Below is a small trained network, with its code and all its weights. Each question gives an input and a class and asks what happens when units are switched off, that is, made to give their printed mean instead of their output.

import numpy as np


def w(rows, s, z=0):
    codes = np.array(rows[::2]) - 128.0
    scale = np.full(codes.shape[1], s)
    scale[-1] = z or s
    return codes * scale


def f(y):
    return y / 2 * (1 + np.tanh(0.7978845608 * (y + 0.044715 * y**3)))


def log_softmax(a):
    a = a - a.max(-1, keepdims=True)
    return a - np.log(np.exp(a).sum(-1, keepdims=True))


def net(x, mask):
    res = np.array(x, float).reshape(1, 3) / 4 @ E
    y = f(res @ A[0][:, :-1].T + A[0][:, -1])
    res = res + np.where(mask, y, B[0][:, -1]) @ B[0][:, :-1]
    return log_softmax(res[-1] @ U[:, :-1].T + U[:, -1])


A, B = {}, {}
E = w([
[186,150,118,73,124,146,42],'x0',
[90,61,60,126,126,188,94],'x1',
[144,77,105,98,3,98,143],'x2',
],0.016)
A[0] = w([
[110,148,142,142,200,152,115,238],'n0',
[72,106,95,154,122,156,157,154],'n1',
[113,147,134,112,157,137,109,140],'n2',
[145,81,107,93,6,67,143,180],'n3',
[123,140,143,145,156,157,128,200],'n4',
[137,99,103,115,113,156,88,105],'n5',
[78,84,65,133,131,203,107,184],'n6',
[137,119,90,99,116,183,53,104],'n7',
[166,157,134,107,146,122,103,124],'n8',
[97,146,155,159,143,91,186,255],'n9',
[205,153,113,68,136,136,53,179],'n10',
[132,111,125,125,85,116,130,149],'n11',
[168,128,131,113,111,82,152,120],'n12',
[165,158,173,136,125,65,135,231],'n13',
[106,122,107,135,156,161,120,152],'n14',
[100,90,106,144,94,113,173,184],'n15',
],0.015,0.0099)
B[0] = w([
[151,122,151,222,124,86,85,238],'n0',
[72,71,160,105,140,64,105,184],'n1',
[175,107,164,151,109,137,101,161],'n2',
[90,137,89,38,129,172,175,250],'n3',
[155,136,135,168,124,94,110,185],'n4',
[131,105,84,138,128,155,143,174],'n5',
[98,24,122,140,92,90,93,234],'n6',
[172,91,75,174,111,160,158,207],'n7',
[157,131,171,123,128,172,96,164],'n8',
[163,163,120,136,190,70,150,216],'n9',
[209,146,142,124,93,254,73,233],'n10',
[103,124,108,93,128,145,155,165],'n11',
[113,153,136,96,103,137,150,154],'n12',
[138,252,147,113,133,158,143,199],'n13',
[134,85,131,155,116,104,106,174],'n14',
[98,122,130,98,185,112,156,184],'n15',
],0.012,0.022)
U = w([
[178,207,129,202,219,30,173,254],'0',
[88,207,117,38,202,103,238,130],'1',
[199,199,234,153,157,199,52,139],'2',
[137,222,138,34,27,225,136,107],'3',
[77,31,180,185,142,5,68,126],'4',
[10,23,123,47,165,99,158,95],'5',
[188,40,132,227,56,158,63,79],'6',
[162,54,2,93,73,206,162,93],'7',
],0.0065,0.0039)

Each question gives the input, the list of numbers given to net, and the class t.
The units are the neurons (one row each of A and B). Each row of codes is followed by its name. A weight is (code - 128) times the scale printed after its matrix; where a second scale follows, it is the last column's (A, B and U).
mask holds one flag per neuron, in row order. A switched-off neuron (its flag False) gives its mean, the last column of its row in B, instead of its output. The means were averaged over made-up inputs and are rounded, as every weight is.
A unit's drop is (log p(t) with every unit on - log p(t) with that unit switched off) / (log p(t) with every unit on - log p(t) with every unit switched off).
The circuit of an input: a set's keep is (log p(t) with only the set's units on - log p(t) with every unit switched off) / (log p(t) with every unit on - log p(t) with every unit switched off). Starting from the 12 units with the biggest drops (on a tie, the unit counted first), units are removed one at a time, each time the one whose removal leaves the highest keep (on an exact tie, the one counted first), for as long as the keep stays at least 0.8.
circuit, biggest first: the units of the circuit, biggest drop first
unit that matters most: the unit with the biggest drop
k most important neurons: the k neurons with the biggest drops, biggest first
drop when u is switched off: that unit's drop, to one decimal
input [-7,-1,1], class 1: unit that matters most -> n0
input [1,0,3], class 3: 2 most important neurons -> (n6; n9)
input [0,-7,-7], class 0: 2 most important neurons -> (n10; n9)
input [-3,8,0], class 4: 2 most important neurons -> (n3; n6)
input [-1,3,-1], class 4: 2 most important neurons -> (n10; n3)
input [-4,1,0], class 4: 2 most important neurons -> (n3; n13)
input [0,-3,-8], class 0: 3 most important neurons -> (n10; n9; n0)
input [-2,-4,0], class 0: 2 most important neurons -> (n3; n10)
input [-7,0,-1], class 0: 3 most important neurons -> (n9; n6; n3)
input [5,0,2], class 3: 2 most important neurons -> (n6; n10)
input [-8,1,5], class 5: 2 most important neurons -> (n1; n13)
input [3,8,0], class 6: 2 most important neurons -> (n3; n6)
input [4,0,6], class 3: drop when n10 is switched off -> 0.1
input [-1,-4,-4], class 0: circuit, biggest first -> (n10)
input [-6,7,1], class 5: drop when n0 is switched off -> 0.4
input [-5,-5,1], class 1: drop when n0 is switched off -> 0.5
